Here is a tiny trained network, its code and every weight. The questions are about switching its units off for an input and a target symbol, where a switched-off unit gives its printed mean instead of its output.

import numpy as np


def w(rows, s, z=0):
    codes = np.array(rows[::2]) - 128.0
    scale = np.full(codes.shape[1], s)
    scale[-1] = z or s
    return codes * scale


def norm(h):
    return h / np.sqrt((h * h).mean(-1, keepdims=True) + 1e-5)


def f(y):
    return y / 2 * (1 + np.tanh(0.7978845608 * (y + 0.044715 * y**3)))


def softmax(a):
    e = np.exp(a - a.max(-1, keepdims=True))
    return e / e.sum(-1, keepdims=True)


def log_softmax(a):
    a = a - a.max(-1, keepdims=True)
    return a - np.log(np.exp(a).sum(-1, keepdims=True))


def net(x, mask):
    ids = ['ΛΞΣΦΩβγδεζηθμπψ'.index(c) for c in x.split()]
    T = len(ids)
    res = E[ids] + P[:T]
    u = 0
    for l in range(3):
        q, k, v = (norm(res) @ M[l].T for M in (Q, K, V))
        z = softmax(np.where(np.tri(T) > 0, q @ k.T / 4**0.5, -1e9)) @ v
        res = res + np.where(mask[u], z, O[l][:, -1]) @ O[l][:, :-1]
        u += 1
        y = f(norm(res) @ A[l][:, :-1].T + A[l][:, -1])
        res = res + np.where(mask[u : u + 4], y, B[l][:, -1]) @ B[l][:, :-1]
        u += 4
    return log_softmax(norm(res)[-1] @ U[:, :-1].T + U[:, -1])


Q, K, V, O, A, B = {}, {}, {}, {}, {}, {}
E = w([
[165,86,49,134,170,90],'Λ',
[170,113,157,163,143,48],'Ξ',
[107,147,127,130,168,149],'Σ',
[121,134,118,125,163,153],'Φ',
[93,129,128,117,159,135],'Ω',
[118,127,121,120,159,151],'β',
[110,112,117,118,150,146],'γ',
[169,132,145,115,134,112],'δ',
[159,125,103,92,143,116],'ε',
[105,135,123,122,162,139],'ζ',
[101,121,123,120,154,141],'η',
[132,156,157,122,116,147],'θ',
[104,117,121,95,69,148],'μ',
[124,106,130,164,86,96],'π',
[251,108,123,135,101,105],'ψ',
],0.011)
P = w([
[132,169,60,145,102,48],'0',
[119,96,157,161,192,105],'1',
[127,78,167,150,189,109],'2',
[128,64,156,147,178,115],'3',
[129,45,156,143,171,117],'4',
[133,35,154,145,165,121],'5',
[135,15,152,147,158,130],'6',
[130,5,145,138,151,122],'7',
],0.0028)
Q[0] = w([
[57,140,75,155,254,128],'L0H1',
[226,139,117,144,106,66],'L0H1',
[60,116,141,198,112,153],'L0H1',
[166,173,74,133,42,87],'L0H1',
],0.0085)
K[0] = w([
[106,170,11,112,126,64],'L0H1',
[195,19,154,157,157,141],'L0H1',
[33,178,119,223,63,129],'L0H1',
[110,2,132,140,153,210],'L0H1',
],0.0079)
V[0] = w([
[73,93,147,97,110,90],'L0H1',
[133,150,149,170,83,232],'L0H1',
[171,115,151,97,108,110],'L0H1',
[170,3,69,110,127,120],'L0H1',
],0.0045)
O[0] = w([
[37,194,159,177,72,236,98],'L0H1',
[219,93,245,165,192,142,6],'L0H1',
[143,45,64,53,131,224,151],'L0H1',
[112,206,242,3,122,46,119],'L0H1',
],0.0035,0.0014)
A[0] = w([
[113,148,254,86,106,164,8],'L0N1',
[33,147,167,88,77,77,186],'L0N2',
[101,228,106,80,184,126,131],'L0N3',
[169,4,158,144,54,102,154],'L0N4',
],0.0048,0.0013)
B[0] = w([
[117,78,103,209,184,90,132],'L0N1',
[229,151,146,151,143,204,186],'L0N2',
[129,18,142,103,69,139,173],'L0N3',
[153,154,253,125,141,110,254],'L0N4',
],0.0047,0.0021)
Q[1] = w([
[93,132,148,142,116,197],'L1H1',
[40,60,72,124,179,186],'L1H1',
[197,75,182,146,126,104],'L1H1',
[185,176,253,199,139,92],'L1H1',
],0.011)
K[1] = w([
[91,184,191,168,52,175],'L1H1',
[110,221,35,172,57,127],'L1H1',
[196,34,254,121,110,5],'L1H1',
[99,26,241,167,144,96],'L1H1',
],0.0067)
V[1] = w([
[159,2,121,83,97,96],'L1H1',
[206,109,96,180,100,50],'L1H1',
[92,169,73,191,218,122],'L1H1',
[59,171,165,129,48,27],'L1H1',
],0.0038)
O[1] = w([
[130,207,133,29,162,162,249],'L1H1',
[95,253,241,177,232,141,242],'L1H1',
[108,37,93,172,172,56,35],'L1H1',
[98,228,29,206,109,157,101],'L1H1',
],0.0043,0.0015)
A[1] = w([
[75,116,123,120,122,204,248],'L1N1',
[205,161,186,64,12,164,187],'L1N2',
[95,144,161,157,190,28,143],'L1N3',
[138,155,186,103,75,1,20],'L1N4',
],0.0066,0.0011)
B[1] = w([
[185,156,189,82,27,202,186],'L1N1',
[44,46,209,199,138,17,254],'L1N2',
[201,66,5,124,128,172,192],'L1N3',
[170,169,3,173,110,190,157],'L1N4',
],0.0049,0.004)
Q[2] = w([
[190,141,199,211,102,114],'L2H1',
[79,135,152,71,70,247],'L2H1',
[116,199,150,65,164,102],'L2H1',
[85,143,135,68,87,64],'L2H1',
],0.011)
K[2] = w([
[186,116,225,181,149,188],'L2H1',
[142,196,87,126,23,152],'L2H1',
[161,181,148,87,97,2],'L2H1',
[82,167,155,66,106,97],'L2H1',
],0.0099)
V[2] = w([
[116,114,195,4,148,170],'L2H1',
[241,104,106,123,59,94],'L2H1',
[16,25,115,66,188,11],'L2H1',
[145,127,244,193,225,81],'L2H1',
],0.0029)
O[2] = w([
[136,165,60,171,187,237,144],'L2H1',
[108,135,186,129,151,125,150],'L2H1',
[133,254,74,157,56,95,189],'L2H1',
[15,93,72,109,133,95,252],'L2H1',
],0.004,0.002)
A[2] = w([
[142,176,104,34,95,42,134],'L2N1',
[74,93,1,98,167,66,3],'L2N2',
[125,112,93,204,121,19,154],'L2N3',
[199,167,218,96,113,196,186],'L2N4',
],0.0055,0.0029)
B[2] = w([
[163,2,162,134,141,191,177],'L2N1',
[127,159,167,90,42,51,162],'L2N2',
[100,168,141,114,205,197,250],'L2N3',
[137,125,103,193,143,33,229],'L2N4',
],0.0058,0.0027)
U = w([
[148,119,80,48,130,28,181],'Λ',
[202,203,80,172,192,142,139],'Ξ',
[223,143,204,139,93,227,114],'Σ',
[177,205,194,81,85,112,172],'Φ',
[38,172,83,106,91,97,185],'Ω',
[49,93,64,166,162,9,74],'β',
[110,184,137,57,141,218,179],'γ',
[51,166,181,20,227,99,73],'δ',
[174,51,171,30,78,168,118],'ε',
[90,103,80,161,55,201,175],'ζ',
[196,87,120,209,58,60,135],'η',
[117,32,108,165,203,192,126],'θ',
[58,102,189,117,24,78,135],'μ',
[68,243,157,210,161,145,97],'π',
[228,160,213,101,191,8,2],'ψ',
],0.012,0.0066)

Each question gives the input, a string of symbols that net reads in full, and the target symbol t.
The units are the heads (4 rows each of Q, K, V and O) and the neurons (one row each of A and B). Each row of codes is followed by its name. A weight is (code - 128) times the scale printed after its matrix; where a second scale follows, it is the last column's (O, A, B and U).
mask holds one flag per unit, layer by layer, with each layer's heads first. A switched-off unit (its flag False) gives its mean, the last column of its rows in O or B, instead of its output. The means were averaged over made-up inputs and are rounded, as every weight is.
A unit's drop is (log p(t) with every unit on - log p(t) with that unit switched off) / (log p(t) with every unit on - log p(t) with every unit switched off).
The circuit of an input: a set's keep is (log p(t) with only the set's units on - log p(t) with every unit switched off) / (log p(t) with every unit on - log p(t) with every unit switched off). Starting from the 12 units with the biggest drops (on a tie, the unit counted first), units are removed one at a time, each time the one whose removal leaves the highest keep (on an exact tie, the one counted first), for as long as the keep stays at least 0.8.
units of the circuit, in order: the units of the circuit, biggest drop first
most important unit: the unit with the biggest drop
k most important neurons: the k neurons with the biggest drops, biggest first
k most important neurons of layer l: the k neurons of layer l with the biggest drops, biggest first
input Φ ψ β ε ζ, target Λ: 2 most important neurons of layer 1 => L1N3; L1N2
input μ ψ ε, target ε: units of the circuit, in order => L2N1; L0H1
input Λ μ η, target ψ: 3 most important neurons => L0N2; L0N4; L2N4
input μ π θ θ π η, target Σ: 2 most important neurons => L1N1; L0N4
input ε θ μ θ, target μ: units of the circuit, in order => L1N2
input δ ψ η Φ ψ μ θ Λ, target Λ: units of the circuit, in order => L2N2; L0H1
input Λ η θ η Φ, target ψ: units of the circuit, in order => L2N4; L0H1; L2H1; L0N2
input β π δ π Λ ψ, target ψ: 2 most important neurons of layer 0 => L0N4; L0N3
input δ Ω μ Ω, target γ: units of the circuit, in order => L1N2; L1H1
input Σ η θ η Σ, target β: units of the circuit, in order => L1H1; L2H1
input Λ ψ Ξ θ π Φ β, target ψ: units of the circuit, in order => L2N4; L0H1; L2H1; L1N2
input μ η ε β, target Σ: units of the circuit, in order => L1H1; L2H1
input π μ Λ Λ Σ, target π: 2 most important neurons => L0N3; L2N4
input β θ η Φ Σ β η η, target Ξ: most important unit => L0N3
input Λ ψ μ η, target ψ: units of the circuit, in order => L0N2; L2N4; L0H1; L2H1
input β ε β, target Ξ: 2 most important neurons => L0N3; L2N4
input η η η Σ, target η: 2 most important neurons => L0N3; L1N2
input Σ Λ μ Ω, target β: 2 most important neurons of layer 2 => L2N2; L2N3
input μ γ ψ η, target Σ: 2 most important neurons => L1N1; L1N2
input Ξ γ ψ θ Λ Φ θ Σ, target ε: most important unit => L1H1
input Ω θ ψ μ ζ η γ, target ζ: 2 most important neurons of layer 0 => L0N3; L0N1
input μ γ Ξ π Λ μ ε Ω, target Σ: 2 most important neurons => L1N1; L0N4
input η Ξ η ψ π Σ β η, target η: 3 most important neurons => L1N2; L0N3; L2N4
input δ β Λ Σ Σ, target γ: 4 most important neurons => L1N2; L0N3; L0N4; L1N1
input Σ ψ θ ζ β γ, target β: 2 most important neurons of layer 2 => L2N2; L2N1
